Below are the code and all the weights of a small trained network. Each question names an input and a target symbol and asks about switching units off, where a switched-off unit gives its printed mean instead of its output.

import numpy as np


def w(rows, s, z=0):
    codes = np.array(rows[::2]) - 128.0
    scale = np.full(codes.shape[1], s)
    scale[-1] = z or s
    return codes * scale


def f(y):
    return np.maximum(y, 0)


def softmax(a):
    e = np.exp(a - a.max(-1, keepdims=True))
    return e / e.sum(-1, keepdims=True)


def log_softmax(a):
    a = a - a.max(-1, keepdims=True)
    return a - np.log(np.exp(a).sum(-1, keepdims=True))


def net(x, mask):
    ids = ['ΔΣΩβγμξπτψ'.index(c) for c in x.split()]
    T = len(ids)
    res = E[ids] + P[:T]
    u = 0
    for l in range(2):
        r = res
        for j in range(3):
            rows = slice(3 * j, 3 * j + 3)
            q, k, v = (r @ M[l][rows].T for M in (Q, K, V))
            z = softmax(np.where(np.tri(T) > 0, q @ k.T / 3**0.5, -1e9)) @ v
            o = O[l][rows]
            res = res + np.where(mask[u + j], z, o[:, -1]) @ o[:, :-1]
        u += 3
        y = f(res @ A[l][:, :-1].T + A[l][:, -1])
        res = res + np.where(mask[u : u + 12], y, B[l][:, -1]) @ B[l][:, :-1]
        u += 12
    return log_softmax(res[-1] @ U[:, :-1].T + U[:, -1])


Q, K, V, O, A, B = {}, {}, {}, {}, {}, {}
E = w([
[5,185,137],'Δ',
[138,171,108],'Σ',
[171,64,135],'Ω',
[129,88,177],'β',
[144,170,104],'γ',
[198,37,171],'μ',
[169,157,45],'ξ',
[133,244,136],'π',
[65,84,95],'τ',
[189,111,42],'ψ',
],0.017)
P = w([
[253,142,98],'0',
[224,140,106],'1',
[201,136,109],'2',
[182,135,108],'3',
[168,135,113],'4',
[155,129,108],'5',
[146,129,110],'6',
[139,128,107],'7',
[131,125,104],'8',
[122,120,101],'9',
[114,125,96],'10',
[107,123,89],'11',
],0.0053)
Q[0] = w([
[150,198,36],'0.h1',
[137,179,32],'0.h1',
[199,4,129],'0.h1',
[57,151,88],'0.h2',
[104,169,32],'0.h2',
[115,114,55],'0.h2',
[126,159,81],'0.h3',
[90,101,149],'0.h3',
[191,151,121],'0.h3',
],0.012)
K[0] = w([
[2,127,85],'0.h1',
[23,107,98],'0.h1',
[151,11,228],'0.h1',
[47,179,149],'0.h2',
[6,68,153],'0.h2',
[48,75,169],'0.h2',
[120,166,88],'0.h3',
[117,126,199],'0.h3',
[145,122,57],'0.h3',
],0.0091)
V[0] = w([
[180,3,200],'0.h1',
[99,99,78],'0.h1',
[162,143,181],'0.h1',
[194,136,160],'0.h2',
[187,203,82],'0.h2',
[32,71,21],'0.h2',
[187,181,202],'0.h3',
[113,182,17],'0.h3',
[43,146,227],'0.h3',
],0.0051)
O[0] = w([
[140,63,99,103],'0.h1',
[207,125,167,140],'0.h1',
[62,128,88,115],'0.h1',
[94,185,75,129],'0.h2',
[62,95,75,161],'0.h2',
[117,53,253,149],'0.h2',
[160,140,202,117],'0.h3',
[227,109,55,210],'0.h3',
[52,66,143,2],'0.h3',
],0.0052,0.0067)
A[0] = w([
[130,111,75,85],'0.n1',
[157,162,80,239],'0.n2',
[150,172,71,235],'0.n3',
[239,107,129,163],'0.n4',
[106,121,55,73],'0.n5',
[119,105,25,45],'0.n6',
[157,135,201,161],'0.n7',
[2,179,82,151],'0.n8',
[180,59,197,3],'0.n9',
[168,238,50,198],'0.n10',
[42,62,191,223],'0.n11',
[165,237,110,183],'0.n12',
],0.0093,0.0069)
B[0] = w([
[204,136,83,146],'0.n1',
[68,78,91,225],'0.n2',
[55,93,109,226],'0.n3',
[80,59,167,212],'0.n4',
[155,160,32,142],'0.n5',
[152,155,63,156],'0.n6',
[99,129,50,135],'0.n7',
[119,86,246,138],'0.n8',
[29,93,254,130],'0.n9',
[50,164,77,253],'0.n10',
[242,196,142,146],'0.n11',
[48,177,97,212],'0.n12',
],0.0095,0.017)
Q[1] = w([
[192,141,177],'1.h1',
[203,99,185],'1.h1',
[148,101,188],'1.h1',
[157,134,74],'1.h2',
[98,132,188],'1.h2',
[184,71,130],'1.h2',
[90,75,154],'1.h3',
[119,1,163],'1.h3',
[222,157,249],'1.h3',
],0.01)
K[1] = w([
[212,142,204],'1.h1',
[192,186,186],'1.h1',
[142,147,187],'1.h1',
[204,195,128],'1.h2',
[46,70,133],'1.h2',
[163,105,173],'1.h2',
[204,52,254],'1.h3',
[192,3,217],'1.h3',
[39,51,130],'1.h3',
],0.0075)
V[1] = w([
[124,85,82],'1.h1',
[209,218,50],'1.h1',
[141,168,112],'1.h1',
[159,38,155],'1.h2',
[47,44,112],'1.h2',
[177,140,156],'1.h2',
[244,194,167],'1.h3',
[140,215,206],'1.h3',
[176,117,1],'1.h3',
],0.0065)
O[1] = w([
[146,143,189,202],'1.h1',
[81,191,67,132],'1.h1',
[81,140,145,135],'1.h1',
[132,151,156,57],'1.h2',
[211,73,180,250],'1.h2',
[89,158,121,32],'1.h2',
[37,56,44,23],'1.h3',
[6,56,160,73],'1.h3',
[131,253,41,159],'1.h3',
],0.0055,0.02)
A[1] = w([
[86,177,179,193],'1.n1',
[186,127,96,254],'1.n2',
[18,2,95,134],'1.n3',
[91,37,212,25],'1.n4',
[102,201,88,95],'1.n5',
[85,254,171,89],'1.n6',
[104,139,84,68],'1.n7',
[50,69,177,191],'1.n8',
[81,240,89,92],'1.n9',
[237,115,61,86],'1.n10',
[68,70,124,151],'1.n11',
[161,157,239,108],'1.n12',
],0.0084,0.009)
B[1] = w([
[115,205,55,147],'1.n1',
[194,38,96,206],'1.n2',
[167,198,174,253],'1.n3',
[43,138,255,149],'1.n4',
[116,53,128,192],'1.n5',
[92,109,212,175],'1.n6',
[78,153,145,165],'1.n7',
[183,148,101,183],'1.n8',
[67,62,219,213],'1.n9',
[29,112,70,187],'1.n10',
[155,166,142,189],'1.n11',
[51,164,152,162],'1.n12',
],0.0091,0.02)
U = w([
[135,194,218,64],'Δ',
[117,107,178,185],'Σ',
[234,25,158,186],'Ω',
[40,254,40,145],'β',
[107,99,179,107],'γ',
[133,61,230,35],'μ',
[56,46,148,59],'ξ',
[42,134,192,13],'π',
[204,175,91,254],'τ',
[120,108,30,88],'ψ',
],0.0075,0.01)

Each question gives the input, a string of symbols that net reads in full, and the target symbol t.
The units are the heads (3 rows each of Q, K, V and O) and the neurons (one row each of A and B). Each row of codes is followed by its name. A weight is (code - 128) times the scale printed after its matrix; where a second scale follows, it is the last column's (O, A, B and U).
mask holds one flag per unit, layer by layer, with each layer's heads first. A switched-off unit (its flag False) gives its mean, the last column of its rows in O or B, instead of its output. The means were averaged over made-up inputs and are rounded, as every weight is.
A unit's drop is (log p(t) with every unit on - log p(t) with that unit switched off) / (log p(t) with every unit on - log p(t) with every unit switched off).
The circuit of an input: a set's keep is (log p(t) with only the set's units on - log p(t) with every unit switched off) / (log p(t) with every unit on - log p(t) with every unit switched off). Starting from the 12 units with the biggest drops (on a tie, the unit counted first), units are removed one at a time, each time the one whose removal leaves the highest keep (on an exact tie, the one counted first), for as long as the keep stays at least 0.8.
circuit, biggest first: the units of the circuit, biggest drop first
unit that matters most: the unit with the biggest drop
top k neurons: the k neurons with the biggest drops, biggest first
top k neurons in layer l: the k neurons of layer l with the biggest drops, biggest first
which heads matter: for each layer, one digit per head in row order, 1 if its drop is at least 0.15 and else 0, layers parted by /
input β Ω Σ, target β: circuit, biggest first	[0.n10; 0.h2; 0.n12]
input τ τ β π ξ τ ξ ψ π, target π: circuit, biggest first	[0.n12; 1.n6; 1.n9]
input ξ Ω β ξ β Ω ξ τ Σ ξ, target τ: top 3 neurons	[1.n10; 1.n9; 1.n3]
input ψ Ω τ, target Ω: circuit, biggest first	[0.n10; 0.n12]
input Δ ψ ξ, target Δ: top 3 neurons	[0.n8; 1.n3; 1.n4]
input Σ ψ ξ β, target Ω: circuit, biggest first	[0.n10; 0.n12]
input μ β ξ Ω π Σ Ω ξ π γ, target β: unit that matters most	0.h3
input ψ ξ ξ Δ μ τ β ξ τ ψ Ω γ, target τ: top 3 neurons in layer 0	[0.n10; 0.n2; 0.n3]
input ψ ψ Ω ξ ψ Δ τ π π Σ, target τ: which heads matter	010 / 011
input β ξ ξ Ω ξ ξ ξ Δ Δ ξ Σ, target Δ: which heads matter	010 / 001
input ξ β Δ ψ ξ τ Σ γ ψ, target τ: which heads matter	110 / 001
input π ψ τ ψ β ψ, target β: top 2 neurons in layer 1	[1.n2; 1.n9]
input β Σ ψ ξ, target β: which heads matter	001 / 001
input ξ ξ ξ ξ μ Ω π ψ ψ Δ ξ ψ, target Δ: which heads matter	000 / 001
input Ω ψ Σ ψ ξ Ω ξ μ τ ξ τ, target τ: unit that matters most	0.n4
input ψ ξ Ω μ γ β ξ τ τ, target τ: which heads matter	011 / 010
input τ β ξ γ π, target π: which heads matter	000 / 000
input τ γ Ω ξ ξ ψ, target τ: top 2 neurons in layer 1	[1.n9; 1.n10]
input ξ ξ τ ψ ψ Δ β Δ γ, target Δ: which heads matter	011 / 001
input ξ ξ Δ Σ ψ ψ ξ Σ Ω ξ Σ, target Δ: unit that matters most	1.h3
input ψ τ ξ, target τ: top 3 neurons	[1.n9; 0.n4; 1.n10]
